Where the symbols take the points:
ρ: las->ler, vuk->val, nev->sot, nit->lal, vud->muk, gim->nit, gav->kib, vep->bup, deg->lag, zer->dun, gon->vuk, vuf->zim, lan->bod, mub->mab, sof->par, zim->feg, maf->lan, mab->nev, tib->sur, sot->tav, miz->kup, rik->maf, rin->gim, kib->fen, fen->ref, feg->gon, sur->zin, baz->fil, dun->dop, val->fon, nim->deg, par->pof, pof->vep, dop->rop, gur->tiz, tiz->rik, fud->tos, ler->fab, fon->reb, rop->mub, puv->kol, fop->kur, kup->fop, kub->fud, poz->bub, fim->poz, bub->puv, lov->bof, reb->lov, bod->baz, zom->las, suv->nim, lal->vuf, muk->suv, koz->tis, lag->zer, tav->feb, feb->sof, tis->miz, zin->rin, fas->fim, tos->gur, kiz->kub, bup->gav, kur->sif, ref->tib, bof->koz, fab->vud, fil->zom, sif->fas, kol->kiz
ξ: las->rop, vuk->sif, nev->ref, nit->koz, vud->nev, gim->bof, gav->zim, vep->lal, deg->sof, zer->pof, gon->kur, vuf->miz, lan->deg, mub->kib, sof->rin, zim->kup, maf->nim, mab->fen, tib->val, sot->tib, miz->kub, rik->suv, rin->lov, kib->feg, fen->gon, feg->fop, sur->fon, baz->zer, dun->vep, val->fas, nim->feb, par->gim, pof->nit, dop->bup, gur->vud, tiz->muk, fud->ler, ler->mub, fon->fim, rop->gav, puv->baz, fop->tos, kup->fud, kub->las, poz->lan, fim->maf, bub->bod, lov->bub, reb->poz, bod->lag, zom->dop, suv->tav, lal->tis, muk->sot, koz->kol, lag->par, tav->sur, feb->zin, tis->kiz, zin->reb, fas->rik, tos->fab, kiz->zom, bup->vuf, kur->gur, ref->vuk, bof->puv, fab->mab, fil->dun, sif->tiz, kol->fil
ω: las->mub, vuk->fas, nev->tib, nit->tis, vud->sot, gim->koz, gav->feg, vep->vuf, deg->par, zer->vep, gon->sif, vuf->kup, lan->lag, mub->fen, sof->gim, zim->fop, maf->deg, mab->ref, tib->fon, sot->sur, miz->fud, rik->nim, rin->bof, kib->gon, fen->vuk, feg->kur, sur->reb, baz->dun, dun->bup, val->fim, nim->sof, par->nit, pof->lal, dop->gav, gur->muk, tiz->suv, fud->fab, ler->mab, fon->poz, rop->kib, puv->fil, fop->gur, kup->tos, kub->ler, poz->bod, fim->lan, bub->baz, lov->puv, reb->bub, bod->zer, zom->rop, suv->feb, lal->miz, muk->tav, koz->kiz, lag->pof, tav->zin, feb->rin, tis->kub, zin->lov, fas->maf, tos->vud, kiz->las, bup->zim, kur->tiz, ref->val, bof->kol, fab->nev, fil->dop, sif->rik, kol->zom
ψ: las->kib, vuk->rik, nev->val, nit->kiz, vud->tib, gim->kol, gav->fop, vep->miz, deg->gim, zer->lal, gon->tiz, vuf->fud, lan->par, mub->gon, sof->bof, zim->tos, maf->sof, mab->vuk, tib->fim, sot->fon, miz->ler, rik->feb, rin->puv, kib->kur, fen->sif, feg->gur, sur->poz, baz->vep, dun->vuf, val->maf, nim->rin, par->koz, pof->tis, dop->zim, gur->sot, tiz->tav, fud->mab, ler->fen, fon->lan, rop->feg, puv->dun, fop->vud, kup->fab, kub->mub, poz->lag, fim->deg, bub->zer, lov->baz, reb->bod, bod->pof, zom->gav, suv->zin, lal->kub, muk->sur, koz->zom, lag->nit, tav->reb, feb->lov, tis->las, zin->bub, fas->nim, tos->nev, kiz->rop, bup->kup, kur->muk, ref->fas, bof->fil, fab->ref, fil->bup, sif->suv, kol->dop

In the rows, 51 stands for zero.

The rows follow the links: the fewer symbols apart two points are, the more alike their rows tend to be.

Each row is also shifted at random along 2 hidden directions that mean nothing.

Rows in random order:
Each row stands for one point.
1: [ 70,  56,  54,  52,  60,  46,  49,  37,  53,  60,  61,  54,  42,  40,  63,  48,  59,  49,  48,  48,  40,  53,  48,  55,  55,  51,  38,  52,  52,  57,  47,  54,  52]
2: [ -6,  49,  50,  48,  50,  53,  54,  55,  50,  48,  43,  49,  53,  55,  42,  54,  48,  51,  50,  52,  58,  49,  51,  45,  48,  51,  55,  51,  51,  48,  49,  48,  51]
3: [ 37,  54,  55,  51,  53,  41,  46,  42,  49,  57,  57,  53,  43,  47,  58,  58,  61,  56,  43,  52,  41,  48,  49,  46,  52,  50,  44,  50,  54,  54,  49,  52,  57]
4: [ 41,  54,  49,  48,  54,  45,  44,  46,  46,  58,  49,  50,  43,  51,  55,  60,  55,  58,  42,  54,  46,  44,  48,  40,  48,  49,  49,  51,  56,  51,  46,  49,  59]
5: [ 27,  46,  48,  48,  41,  51,  49,  63,  45,  44,  41,  47,  56,  62,  41,  57,  45,  56,  49,  55,  57,  45,  52,  42,  45,  50,  61,  49,  52,  45,  53,  47,  54]
6: [ 72,  50,  41,  48,  54,  62,  53,  55,  51,  49,  39,  46,  54,  53,  45,  45,  40,  45,  57,  48,  62,  50,  51,  50,  48,  51,  56,  53,  50,  45,  47,  48,  47]
7: [ 96,  55,  50,  53,  60,  51,  50,  41,  54,  57,  58,  53,  45,  41,  60,  44,  54,  46,  52,  47,  44,  54,  49,  57,  55,  51,  41,  52,  50,  55,  48,  53,  49]
8: [ 55,  55,  50,  48,  54,  43,  43,  44,  45,  59,  53,  51,  42,  50,  58,  59,  58,  58,  41,  54,  42,  45,  48,  42,  50,  49,  47,  51,  56,  52,  47,  51,  59]
9: [ 69,  55,  40,  49,  65,  65,  55,  45,  55,  56,  41,  47,  49,  44,  50,  40,  42,  41,  57,  44,  62,  53,  50,  53,  50,  51,  48,  56,  50,  48,  41,  50,  46]
10: [ 41,  61,  47,  48,  69,  48,  45,  33,  49,  69,  51,  51,  34,  41,  63,  56,  60,  54,  40,  49,  45,  46,  46,  41,  51,  49,  38,  56,  57,  54,  38,  52,  60]
11: [ 39,  47,  45,  48,  48,  58,  53,  60,  50,  46,  40,  47,  57,  57,  41,  49,  42,  49,  54,  51,  62,  49,  52,  47,  47,  51,  59,  51,  50,  45,  50,  48,  48]
12: [ 44,  46,  52,  48,  35,  41,  43,  62,  42,  44,  49,  49,  55,  64,  46,  63,  51,  63,  43,  59,  46,  43,  51,  41,  46,  49,  61,  45,  54,  47,  58,  48,  58]
13: [ 16,  47,  48,  48,  46,  54,  53,  59,  49,  46,  41,  48,  56,  58,  41,  53,  44,  52,  51,  53,  60,  48,  52,  45,  47,  51,  60,  50,  50,  46,  50,  48,  51]
14: [ 18,  54,  43,  47,  62,  58,  52,  47,  51,  57,  39,  47,  46,  49,  48,  51,  47,  49,  49,  49,  60,  48,  49,  43,  47,  50,  51,  56,  53,  48,  40,  48,  53]
15: [ 43,  42,  48,  49,  34,  53,  51,  71,  45,  37,  40,  46,  63,  67,  36,  54,  39,  54,  54,  56,  60,  47,  53,  46,  45,  50,  67,  46,  49,  43,  59,  46,  49]
16: [ 51,  51,  47,  51,  58,  61,  58,  48,  57,  51,  46,  49,  53,  45,  48,  41,  45,  41,  59,  45,  59,  56,  51,  57,  52,  52,  49,  55,  47,  50,  47,  51,  43]
17: [ 42,  52,  60,  55,  53,  45,  53,  42,  55,  53,  64,  56,  48,  41,  57,  48,  59,  49,  51,  48,  41,  56,  50,  59,  57,  51,  40,  50,  48,  57,  53,  54,  48]
18: [ 57,  53,  43,  46,  53,  49,  43,  52,  44,  55,  42,  47,  46,  56,  51,  58,  49,  57,  43,  54,  52,  42,  48,  37,  45,  49,  55,  51,  56,  47,  45,  47,  60]
19: [ 35,  47,  61,  56,  46,  50,  59,  50,  58,  44,  61,  55,  56,  46,  49,  43,  54,  44,  58,  47,  47,  60,  53,  65,  56,  52,  47,  48,  44,  55,  58,  54,  42]
20: [ 54,  54,  56,  54,  57,  49,  54,  39,  57,  55,  62,  55,  46,  40,  58,  44,  58,  46,  53,  46,  43,  57,  50,  60,  57,  51,  40,  52,  48,  57,  50,  54,  47]
21: [ 42,  48,  63,  55,  41,  40,  51,  51,  51,  45,  64,  56,  53,  50,  53,  53,  59,  54,  49,  52,  38,  54,  52,  58,  55,  51,  47,  46,  48,  56,  60,  54,  50]
22: [ 33,  41,  51,  51,  36,  55,  56,  68,  51,  35,  43,  48,  65,  62,  35,  48,  40,  49,  58,  52,  61,  52,  55,  54,  48,  51,  64,  47,  46,  45,  59,  48,  44]
23: [ 58,  48,  42,  47,  47,  56,  49,  61,  46,  47,  38,  45,  55,  60,  43,  52,  41,  52,  52,  53,  61,  46,  51,  43,  45,  50,  61,  51,  52,  44,  49,  47,  52]
24: [ 77,  60,  50,  51,  65,  47,  46,  33,  52,  65,  59,  53,  37,  38,  66,  50,  60,  51,  44,  48,  40,  51,  47,  51,  54,  50,  36,  54,  54,  56,  43,  54,  55]
25: [ 41,  51,  60,  53,  45,  39,  48,  47,  51,  50,  63,  55,  49,  48,  56,  55,  61,  55,  46,  53,  38,  52,  51,  53,  54,  50,  46,  47,  51,  55,  56,  53,  52]
26: [ 59,  48,  45,  50,  50,  61,  55,  57,  52,  46,  42,  47,  57,  54,  43,  44,  40,  45,  58,  48,  62,  52,  52,  52,  49,  51,  57,  52,  48,  46,  49,  49,  45]
27: [ 60,  54,  44,  46,  55,  47,  42,  49,  43,  58,  44,  48,  43,  54,  55,  59,  52,  58,  42,  54,  49,  42,  48,  37,  46,  49,  52,  52,  57,  48,  45,  48,  60]
28: [ 28,  51,  51,  53,  58,  61,  61,  46,  60,  50,  50,  51,  53,  42,  48,  39,  47,  39,  60,  43,  58,  60,  52,  61,  54,  52,  46,  54,  45,  52,  48,  52,  41]
29: [ 38,  51,  61,  54,  48,  41,  51,  45,  52,  51,  64,  56,  49,  46,  57,  52,  61,  53,  48,  51,  38,  54,  51,  56,  55,  51,  44,  48,  49,  57,  56,  54,  51]
30: [ 48,  56,  38,  46,  66,  63,  52,  46,  52,  59,  37,  46,  46,  48,  50,  46,  43,  45,  53,  46,  63,  48,  48,  44,  48,  50,  50,  57,  53,  47,  37,  48,  51]
31: [ 45,  47,  47,  51,  49,  60,  57,  57,  53,  44,  44,  48,  58,  53,  42,  44,  42,  44,  59,  48,  61,  53,  52,  55,  50,  51,  56,  51,  47,  47,  51,  49,  44]
32: [ 46,  45,  58,  55,  43,  52,  58,  55,  57,  40,  57,  53,  59,  49,  46,  43,  49,  44,  59,  48,  51,  59,  54,  64,  54,  52,  51,  48,  44,  53,  59,  53,  41]
33: [ 15,  48,  53,  53,  52,  60,  62,  52,  59,  45,  48,  51,  57,  47,  43,  41,  45,  40,  61,  45,  60,  59,  53,  60,  53,  52,  51,  52,  45,  51,  50,  51,  41]
34: [ 43,  54,  54,  50,  52,  41,  45,  45,  47,  57,  56,  53,  44,  49,  57,  58,  59,  57,  42,  54,  41,  47,  49,  45,  51,  50,  46,  50,  54,  54,  49,  52,  58]
35: [ 59,  52,  52,  53,  57,  56,  57,  44,  58,  51,  55,  53,  50,  41,  53,  40,  51,  42,  57,  44,  52,  59,  51,  62,  55,  52,  43,  53,  47,  54,  50,  53,  43]
36: [ 87,  52,  50,  53,  55,  55,  53,  46,  55,  51,  55,  51,  51,  44,  55,  42,  49,  44,  57,  46,  50,  56,  51,  60,  54,  51,  46,  52,  47,  53,  51,  53,  44]
37: [ 35,  50,  48,  47,  47,  48,  46,  56,  44,  51,  43,  48,  51,  59,  47,  59,  49,  57,  45,  55,  52,  43,  50,  40,  46,  49,  57,  50,  55,  47,  49,  47,  57]
38: [ 85,  54,  43,  46,  53,  46,  39,  50,  42,  58,  45,  47,  44,  55,  57,  61,  51,  60,  41,  56,  47,  41,  47,  36,  45,  49,  53,  51,  58,  48,  45,  48,  62]
39: [ 24,  57,  57,  52,  60,  43,  49,  35,  53,  61,  61,  55,  40,  40,  61,  54,  63,  53,  44,  50,  40,  52,  48,  50,  54,  50,  38,  52,  53,  57,  46,  54,  55]
40: [ 36,  52,  60,  52,  48,  39,  48,  46,  50,  52,  61,  55,  46,  48,  57,  56,  61,  56,  45,  53,  38,  51,  50,  51,  53,  50,  45,  48,  51,  56,  54,  53,  54]
41: [ 24,  44,  65,  57,  38,  44,  58,  54,  57,  39,  65,  57,  59,  49,  47,  46,  56,  48,  56,  50,  44,  60,  54,  65,  56,  52,  49,  46,  44,  56,  63,  54,  42]
42: [ 38,  53,  52,  49,  51,  43,  45,  47,  46,  56,  52,  51,  44,  52,  55,  60,  57,  58,  42,  54,  44,  45,  49,  42,  49,  50,  49,  50,  55,  52,  49,  50,  59]
43: [ 51,  48,  59,  52,  38,  37,  44,  54,  46,  46,  59,  53,  52,  56,  53,  60,  58,  60,  44,  57,  38,  48,  51,  49,  51,  50,  52,  45,  52,  53,  59,  51,  56]
44: [ 15,  45,  56,  54,  45,  57,  62,  57,  58,  40,  51,  52,  61,  50,  40,  42,  45,  42,  61,  47,  58,  60,  54,  63,  53,  52,  54,  49,  44,  50,  56,  52,  40]
45: [ 68,  51,  54,  54,  53,  53,  55,  46,  57,  50,  57,  53,  52,  44,  54,  42,  51,  44,  56,  46,  49,  58,  51,  61,  55,  51,  45,  51,  47,  54,  52,  53,  44]
46: [ 75,  43,  59,  55,  35,  46,  53,  60,  52,  38,  60,  54,  61,  55,  47,  47,  50,  50,  56,  52,  45,  56,  54,  62,  54,  51,  54,  44,  45,  53,  65,  52,  44]
47: [ 66,  50,  44,  51,  55,  62,  56,  53,  54,  49,  44,  48,  55,  50,  46,  42,  42,  43,  58,  47,  61,  54,  51,  55,  50,  52,  53,  53,  48,  47,  48,  50,  45]
48: [ 20,  49,  55,  54,  55,  58,  62,  48,  60,  47,  54,  53,  54,  43,  46,  39,  49,  40,  60,  44,  56,  60,  53,  63,  55,  52,  47,  52,  45,  53,  51,  53,  41]
49: [ 54,  45,  53,  54,  42,  56,  58,  59,  55,  39,  51,  51,  61,  53,  43,  42,  44,  44,  60,  49,  56,  57,  54,  61,  52,  52,  56,  49,  45,  49,  58,  51,  41]
50: [ 60,  46,  55,  54,  44,  54,  57,  56,  56,  42,  55,  52,  59,  50,  46,  43,  47,  44,  59,  48,  52,  57,  53,  62,  53,  52,  52,  48,  45,  51,  58,  52,  42]
51: [ 57,  48,  57,  51,  38,  37,  43,  55,  44,  47,  58,  53,  51,  57,  53,  61,  58,  61,  43,  57,  39,  46,  51,  47,  50,  50,  53,  45,  53,  52,  59,  51,  57]
52: [ 43,  54,  40,  46,  61,  60,  51,  50,  50,  57,  37,  46,  47,  51,  48,  50,  44,  49,  51,  49,  62,  46,  49,  43,  46,  50,  52,  55,  53,  46,  40,  48,  52]
53: [ 81,  52,  56,  53,  48,  44,  48,  46,  51,  51,  61,  54,  49,  47,  58,  50,  57,  52,  49,  51,  40,  53,  50,  56,  54,  51,  45,  48,  50,  55,  55,  53,  51]
54: [ 69,  47,  59,  53,  35,  37,  44,  56,  45,  44,  61,  54,  54,  58,  53,  58,  57,  60,  45,  57,  37,  48,  52,  50,  51,  50,  54,  44,  51,  52,  62,  51,  54]
55: [ 33,  45,  50,  48,  36,  46,  46,  65,  43,  43,  43,  48,  56,  65,  42,  61,  47,  59,  46,  58,  53,  44,  52,  41,  45,  50,  63,  47,  53,  45,  56,  47,  56]
56: [ 56,  55,  56,  52,  55,  43,  48,  40,  51,  57,  61,  55,  43,  43,  61,  53,  61,  53,  45,  50,  39,  52,  48,  52,  54,  50,  41,  51,  52,  56,  50,  54,  54]
57: [ 35,  52,  60,  55,  55,  46,  55,  40,  57,  53,  64,  56,  47,  40,  57,  47,  60,  47,  52,  47,  42,  58,  50,  61,  57,  51,  39,  51,  48,  58,  53,  55,  47]
58: [ 68,  49,  56,  55,  48,  49,  54,  48,  55,  47,  60,  53,  53,  46,  53,  45,  54,  46,  55,  48,  45,  57,  52,  61,  55,  51,  46,  49,  47,  55,  56,  53,  45]
59: [ 29,  51,  48,  48,  49,  47,  46,  52,  45,  53,  45,  49,  48,  56,  49,  59,  51,  58,  44,  54,  51,  44,  50,  40,  47,  50,  54,  50,  55,  48,  48,  48,  58]
60: [ 70,  52,  51,  49,  46,  41,  41,  50,  43,  54,  54,  51,  46,  55,  56,  60,  56,  60,  41,  56,  41,  44,  49,  43,  49,  49,  51,  48,  55,  51,  52,  50,  59]
61: [ 50,  51,  42,  47,  55,  61,  53,  54,  51,  51,  38,  46,  53,  53,  45,  47,  42,  46,  55,  49,  63,  49,  51,  48,  47,  51,  56,  54,  50,  45,  45,  48,  49]
62: [ 53,  58,  54,  53,  66,  51,  54,  32,  58,  61,  61,  55,  41,  34,  63,  44,  59,  44,  52,  44,  43,  57,  48,  59,  57,  52,  34,  55,  49,  58,  45,  55,  48]
63: [ 24,  51,  47,  47,  51,  51,  48,  53,  47,  53,  42,  48,  49,  55,  47,  57,  49,  55,  46,  53,  55,  45,  50,  41,  46,  50,  55,  51,  54,  47,  46,  48,  56]
64: [ 31,  53,  43,  48,  63,  63,  56,  47,  54,  55,  40,  47,  49,  47,  46,  44,  44,  43,  55,  46,  64,  52,  50,  50,  49,  52,  51,  56,  50,  48,  41,  50,  48]
65: [ 54,  53,  41,  45,  55,  54,  45,  52,  45,  56,  39,  46,  47,  55,  50,  56,  46,  54,  46,  53,  57,  43,  49,  38,  46,  50,  55,  53,  55,  46,  43,  47,  57]
66: [ 58,  51,  46,  47,  47,  46,  42,  55,  42,  53,  44,  48,  48,  59,  50,  61,  50,  59,  42,  56,  49,  41,  49,  38,  45,  49,  56,  49,  56,  47,  49,  48,  60]
67: [ 30,  51,  54,  54,  58,  58,  61,  44,  61,  50,  55,  53,  52,  40,  50,  39,  51,  39,  60,  43,  54,  61,  52,  63,  55,  52,  43,  53,  45,  54,  49,  54,  41]
68: [ 26,  55,  43,  46,  61,  55,  49,  47,  49,  59,  39,  47,  44,  50,  50,  54,  48,  51,  47,  50,  58,  46,  49,  40,  47,  50,  51,  55,  54,  47,  40,  48,  55]
69: [ 47,  44,  47,  50,  40,  57,  54,  66,  50,  39,  42,  47,  62,  61,  38,  48,  39,  49,  57,  52,  62,  50,  53,  51,  47,  51,  63,  48,  48,  44,  56,  48,  46]
70: [ 55,  44,  55,  54,  39,  54,  58,  60,  55,  38,  53,  51,  63,  54,  43,  43,  45,  45,  60,  49,  53,  57,  54,  62,  53,  52,  56,  47,  44,  50,  61,  51,  41]
71: [ -7,  50,  58,  51,  46,  41,  49,  50,  49,  51,  54,  54,  48,  52,  50,  60,  59,  58,  44,  54,  44,  49,  51,  45,  51,  50,  50,  48,  53,  53,  53,  51,  56]

Some points, each with its row:
tav 51
tib 25
fab 46
dun 61
kol 30
sof 66
fon 34
fud 67
mub 32
pof 52
tiz 29
gur 62
deg 27
fen 41
kub 16
poz 38
zer 13
gon 7
gim 68
mab 58
zin 71
nim 10
maf 8

Row, symbols taken left to right, then the row they reach:
5 ρ: 15
2 ω ρ ξ: 31
54 ω ρ ξ: 12
42 ξ ω: 18
55 ξ ψ: 23
17 ξ ψ: 40
3 ω: 4
28 ξ ξ ξ: 70
26 ω ξ: 49
6 ρ ω: 50
39 ω ψ: 59
60 ω ω: 63
11 ξ ψ: 47
53 ξ ξ: 21
20 ψ ξ: 56
37 ξ ρ: 14
45 ω ρ ξ: 24
35 ω ρ: 1
65 ω ω: 22
57 ρ ρ: 43
48 ψ: 19

